Below is a small trained network, with its code and all its weights. Each question gives an input and a class and asks what happens when units are switched off, that is, made to give their printed mean instead of their output.

import numpy as np


def w(rows, s, z=0):
    codes = np.array(rows[::2]) - 128.0
    scale = np.full(codes.shape[1], s)
    scale[-1] = z or s
    return codes * scale


def f(y):
    return y / 2 * (1 + np.tanh(0.7978845608 * (y + 0.044715 * y**3)))


def log_softmax(a):
    a = a - a.max(-1, keepdims=True)
    return a - np.log(np.exp(a).sum(-1, keepdims=True))


def net(x, mask):
    res = np.array(x, float).reshape(1, 5) / 4 @ E
    y = f(res @ A[0][:, :-1].T + A[0][:, -1])
    res = res + np.where(mask, y, B[0][:, -1]) @ B[0][:, :-1]
    return log_softmax(res[-1] @ U[:, :-1].T + U[:, -1])


A, B = {}, {}
E = w([
[96,3,88],'x0',
[129,128,126],'x1',
[201,134,10],'x2',
[34,172,75],'x3',
[128,129,132],'x4',
],0.0076)
A[0] = w([
[130,222,143,125],'n0',
[145,208,166,89],'n1',
[97,122,224,113],'n2',
[121,153,56,44],'n3',
[88,19,136,120],'n4',
[159,98,190,174],'n5',
[159,146,60,109],'n6',
[161,195,156,81],'n7',
[175,133,59,98],'n8',
[188,86,154,171],'n9',
[27,165,82,212],'n10',
[160,128,85,59],'n11',
[162,141,57,143],'n12',
[61,81,82,216],'n13',
[85,118,200,114],'n14',
[182,130,72,116],'n15',
[152,214,162,172],'n16',
[130,132,130,29],'n17',
[120,127,147,48],'n18',
[163,136,80,93],'n19',
[197,135,66,109],'n20',
[79,117,186,97],'n21',
[118,122,143,3],'n22',
[184,134,75,69],'n23',
[103,66,104,45],'n24',
[71,147,197,153],'n25',
[79,120,183,71],'n26',
[119,69,144,181],'n27',
[253,81,169,150],'n28',
[165,214,135,103],'n29',
[179,101,185,50],'n30',
[110,70,97,56],'n31',
],0.011,0.006)
B[0] = w([
[193,55,38,196],'n0',
[151,35,98,175],'n1',
[160,120,170,190],'n2',
[101,150,149,143],'n3',
[204,83,74,214],'n4',
[159,174,137,184],'n5',
[144,121,210,174],'n6',
[125,61,59,161],'n7',
[142,90,227,178],'n8',
[160,204,64,188],'n9',
[226,250,121,255],'n10',
[70,74,192,134],'n11',
[163,122,228,194],'n12',
[225,141,96,239],'n13',
[156,118,182,179],'n14',
[130,123,238,179],'n15',
[176,65,53,217],'n16',
[23,87,126,104],'n17',
[58,118,143,109],'n18',
[134,114,173,151],'n19',
[161,107,203,192],'n20',
[158,109,179,166],'n21',
[8,90,140,105],'n22',
[113,106,211,159],'n23',
[135,54,54,143],'n24',
[178,118,177,203],'n25',
[137,94,171,154],'n26',
[166,129,118,188],'n27',
[111,253,18,230],'n28',
[173,32,98,186],'n29',
[101,206,134,142],'n30',
[149,78,103,144],'n31',
],0.0061,0.0067)
U = w([
[150,123,105,253],'0',
[147,127,107,254],'1',
[160,53,70,58],'2',
[143,107,186,80],'3',
[146,193,82,81],'4',
[80,152,88,88],'5',
[33,75,118,22],'6',
[1,89,145,49],'7',
],0.014,0.007)

Each question gives the input, the list of numbers given to net, and the class t.
The units are the neurons (one row each of A and B). Each row of codes is followed by its name. A weight is (code - 128) times the scale printed after its matrix; where a second scale follows, it is the last column's (A, B and U).
mask holds one flag per neuron, in row order. A switched-off neuron (its flag False) gives its mean, the last column of its row in B, instead of its output. The means were averaged over made-up inputs and are rounded, as every weight is.
A unit's drop is (log p(t) with every unit on - log p(t) with that unit switched off) / (log p(t) with every unit on - log p(t) with every unit switched off).
The circuit of an input: a set's keep is (log p(t) with only the set's units on - log p(t) with every unit switched off) / (log p(t) with every unit on - log p(t) with every unit switched off). Starting from the 12 units with the biggest drops (on a tie, the unit counted first), units are removed one at a time, each time the one whose removal leaves the highest keep (on an exact tie, the one counted first), for as long as the keep stays at least 0.8.
circuit, biggest first: the units of the circuit, biggest drop first
k most important neurons: the k neurons with the biggest drops, biggest first
drop when u is switched off: that unit's drop, to one decimal
input [4,-4,-5,-8,5], class 4: circuit, biggest first -> n28, n9, n30
input [-1,-3,2,-7,2], class 4: circuit, biggest first -> n28, n9
input [-5,-3,-4,-4,0], class 2: circuit, biggest first -> n16, n10, n1
input [2,-2,2,-6,-1], class 4: 2 most important neurons -> n28, n9
input [-3,-1,6,-8,-5], class 4: circuit, biggest first -> n28
input [-8,2,-8,5,-4], class 2: circuit, biggest first -> n0, n16, n1
input [-8,3,5,-8,-5], class 2: circuit, biggest first -> n29, n16
input [2,-5,2,-8,7], class 4: circuit, biggest first -> n28, n9
input [-7,4,2,5,-2], class 2: drop when n29 is switched off -> 0.2
input [-5,-5,8,-3,5], class 3: drop when n10 is switched off -> 0.0
input [-5,2,2,2,1], class 2: drop when n1 is switched off -> 0.1
